[128 = 0]

[120 129 125 125  98 116 124 135 138 145 130 127 143 120 119 169 132 142
 132 134 146 138 146 146 123 143 140 143 150 151 131  98 134 152 136 111
 146 128 120 132 133 131 149 134 124 112 123 143 118  94 145 106 132 137
 132 122 121  78 118 136 121 134 128] -> H
[129 101 123 109 141 159 112 118 128 124  93 163 114 122 141 101 131  94
 134 129 116 123 105  87 106 140 108 172 125 119 138 140 122 117 106 174
 105 115 148 140 125 117  62 137 129 139 126 120 138 116 119 142 135 125
 104 125 138 153 143 141 147 124 114] -> Z
[125 148 107 132  49 111 142 129 129 105 175 134 137 146 151 166 100 183
 143 159 151 125 141 134 157  98 163  66 122 117 135 117 151 130 135 116
 187 147 108 110 137 130 234 126 104 171 143 108 133 109 126 138 140 124
 150 111 131 112 135 161 118 165 153] -> D
[118 106  85 135 126 114 136 120 129 114 140 129 131 123 160 174 118 123
 111 132 151 130 117 117 125 126 127 121 139 129 137 147 151 121 133 137
 161 133 132 118 108 121 140 129 154 138 146 119 140 114 130 122 121 152
 135 127 136 134 134 133 132 134 132] -> U
[134 161 133 135 156 142 123 136 125 119 158 124 104 119 113  81 132 119
 140 137 107 139 135 132 153 126 128  67 108  97 111 130 108 115 108 128
 132 144 113 101 132 117 166 136 115 116 132 100 140 148 102 160 138 122
 129 111 120 134 155 107 133  99 154] -> Z
[116 153 118 115 117 153 141 119 112 117 161 127 119 134 141 130 111 152
 131 139 110 122 154 135 113 131 142  55 121 119 135 139 149 119 123 120
 142 143 119 108 140 131 160  91  95 165 147 119 133 126 105 128 150 108
 129 107 124 136 125 122 147 141 121] -> D
[140 132 110 107  49 135 136 132 128 140 145 139 157 133 153 206 127 174
 137 129 141 135 149 155  73 123 144 169 168 174 148 110 162 120 124 130
 143 144 115 126 159 152 144  99 106 180 164 143 118  98 117  84 151  93
 121 119 108 109 122 159 122 147 109] -> H
[118 101  96 108   4 119 131 117 140 111 144 154 159 138 172 238 103 161
 143 154 163 132 135 127  95 113 149 167 144 160 161 107 167 135 121 152
 167 133 134 145 146 157 154 126 141 179 144 126 136  82 141  96 141 137
 125 140 143 112 136 192 119 157 142] -> N
[108  97 113 101  90 151 140 102 126 122 134 148 143 137 175 208 122 136
 114 127 139 123 128 110  77 126 130 173 163 151 156 150 187  93 117 155
 129 142 140 118 131 138 116 113 139 178 164 110 133  97 132 105 153 129
 110 120 129 159 126 147 153 135 100] -> D
[130 135 105  91  15 138 138 149 136 114 136 141 131 141 141 116  83 172
 174 154 134 133 153 135 135 116 157 156 124 125 131  89 132 152  92 151
 185 129 140 146 165 141 149 122 100 199 129 123 146  93 123 145 154 115
 124 131 131 118 126 191  99 168 145] -> H
[128 131 120 119 116 134 128 136 122 124 136 133 113 131 134 135 126 131
 134 134 135 128 130 136 122 122 136 108 121 128 138 129 131 128 128 135
 142 136 122 116 137 127 147 136 120 137 134 126 128 128 120 124 127 129
 128 125 117 163 118 133 129 133 141] -> D
[122 140 128 125 156 143 140 127 115 129 140 119 116 134 144 114 129 119
 121 126 100 115 142 106 123 133 127  85 115 115 124 155 132 106 120 130
 116 140 124 105 125 113 132 119 119 140 148 106 122 137 117 139 134 119
 130 104 114 158 139 120 152 135 124] -> M
[125 140 111 119  97 131 120 123 132 129 140 146 133 139 133 145 123 130
 136 134 135 130 144 124 118 119 134 136 132 146 133 110 134 135 131 144
 148 126 137 137 157 139 134 127 120 140 135 129 131 110 143 130 137 124
 126 118 121 112 132 158 129 138 135] -> H

[135 143 150 106 123 123 136 136 116 135 163 134 141 126 100 173 100  92
 144 150 120 112 184 135 162 126 115 144 106 162 140 114 126 136  99 114
 142  96 137 106 158  92 134 168 149 124 145 139 110 130 154 105 133 119
 117 120 173 132 124 114 157 137 119] -> J213
[150 136 122 141 122 122 163 149 120 138 118 136 127 130  93  80 146 135
 158 148  85 111 126 141 151 148  97  99 101 114 156 110 108 124 130 126
 126 119 141  88 168 157 129 118 165  72 122 140 123 132 103 123 127 112
 143 159 108 131 144 137 134 125 157] -> J634
[116 128 127 123 121 115 143 111  79 138 138 152 127 130  98 103 129 137
 145 146 125 114 156 131 148 144 118 128 109 115 155 112 120 131 103 127
 117 123 132  91 147 141 129 144 141 109 139 118 133 136 123 130 127 105
 133 135 106 146 138 133 141 113 122] -> J634
[255 110 102 157 168 108 129 150 107 115  95 124 108 118 151 136 109 157
 224 119 159  93  10 157 125 135 149  63 201  50 145  73  67  62 147 130
 128 162 161  89 169 207 137 121 255 152 106 136 113 109 120 157  24  79
 196 127  73 110 167 153 114  65 155] -> J303
[125 128 135 123 115 111 145 131 105 126 130 136 145 128 104  95 133 126
 140 166 132 109 146 145 162 144 108 117 103 131 151 117 137 131 123 120
 116 111 126 127 141 137 114 139 141 117 120  99 116 137 114 123 122 123
 130 128 106 145 130 123 141 120 141] -> J634
[ 99 118 138 123 112 108 140  90 106 125 144 136 135 135 109 124 108 116
  94 143 121 131 167 119 126 137 125 145 111 139 161  81 148 172 122 122
 134 131 142 122 159  91 118 137 108 150 125 148 110 124 127 128 157 122
 108 128 142 124 121 103 165 148 136] -> J303
[ 87 108 128 152 121 108 147  64  96 164 125 153 120 136 137  80 160 146
 114 116 134 146 156 135 145 121 117 163 105 117 132 138 140  99 123 103
 125 136 117 129 122 143  78 133  85  78 120 159 113 134 112 136 142 135
 106 154  91 149 143 126 129  94 124] -> J213
[177 154 169 152 112  88  93 121  94  95 137 122 132  89 145 154 125  97
 161 105 147 126 130 121 100 150 167 117 157  84 110 119 124  62 124 111
 118 164  97 101 157 112  77 169 138 192 140 133 121 154 151 128 122 129
 170 142  87 125 154 132 121  31 120] -> J193
[150 142 146 147 112 109 155 121 119 121 127 124 129 129 112 110 138 122
 153 134 138 121 122 135 143 136 112 140 118 124 139 117 126 122 139 120
 110 113 137 108 151 130 111 127 151 125 123 132  86 114 119 131 115 115
 157 144 125 122 131 130 126 111 143] -> J303
[ 94 142 126  96 140 115 178  91  91 165 140 135 130 124 104 129 127 128
 147 150 143 107 146 135 168 153 105 141 135 136 117 152 110 114  96 105
 139 100 129 129 167 138 106 133 135 102 145 154  95 135 129 126 121 124
 119 135 120 140 141 124 147 118 134] -> J634
[155 153 130 148 101 109 153 133  91 132 122 141 132 147  89  79 158 130
 160 142 126 124 135 162 150 134  91 119 100 110 153 112 109 124 146 111
 118 125 122  92 160 160  92 129 169 118 110 132  95 132  99 120 129 113
 155 153 105 125 136 148 129 101 168] -> J634
[ 66 118 112  65 154 128 171  65  95 131 140 133 124  87 131 197  94 146
 100 144 149 108 144 116 128 145 149 147 145 139  85 177 140 138  84 129
 164 108 113 133  94 104 148 132  87 146 157 133 118 167 168 133 114 166
  94  70 126 141 138 100 147 130 111] -> J634
[ 85 127 120  96 137 127 130  79 109 165 111 146 139 137 129  90 135 142
 108 135 129 129 160 102 146 137 124 127 114 129 131 122 146 131 124 125
 130 141 113 119 113 142 123 141  88 108 139 146 128 135 126 130 142 141
 104 143  97 136 145 119 128 104 112] -> J213
[125 140 131 121 130 121 147 111 107 136 141 143 135 127  96 116 120 136
 138 151 126 108 149 128 155 139 110 121 114 122 141 129 122 117 121 109
 129 111 151 111 146 140 120 130 143 124 120 124 124 133 111 128 113 127
 135 118 111 147 105 121 141 136 139] -> J634
[140 136 116 138 127 140 117 132 138 163 116 143 117 144 112  70 163 140
 138 135 126 125 123 132 137 124 106 122 104 113 160 101 140 134 151 132
 111 142 147 117 136 159  89 119 139  90 113 117 136 110  99 132 135 124
 136 146 104 130 126 129 146 130 138] -> J634
[ 56 108  85 101 151 112 155  27  96 192  99 149 117 138 164  41 177 201
  82 117 139 153 125 132 138 115  99 164 107 109 115 163 148 119 136 127
 124 167 100 121  77 201  74  93  37  56 113 155 146 125 104 159 137 147
  97 154  36 171 172 128 103 101 136] -> J213
[113 130 122 109 127 116 113  95 107 145 139 138 129 137 128 106 127 140
 128 141 136 122 149 125 114 142 131 135 119 131 145 121 138 144  96 126
 134 134 138 109 132 117 102 150 124 127 130 136 115 130 144 129 130 117
 115 127 105 139 124 123 148 122 109] -> J634
[172 159 141 148 119 114 142 136 108 104 128 149 131 130 107 108 138 125
 157 134 139  98 121 130 139 147 123 109 125 111 141 129 118  87 129 117
 103 126 147  98 162 149 101 129 170 142 137 130 114 123 128 122 114 117
 156 135 114 123 147 135 146 101 138] -> J193
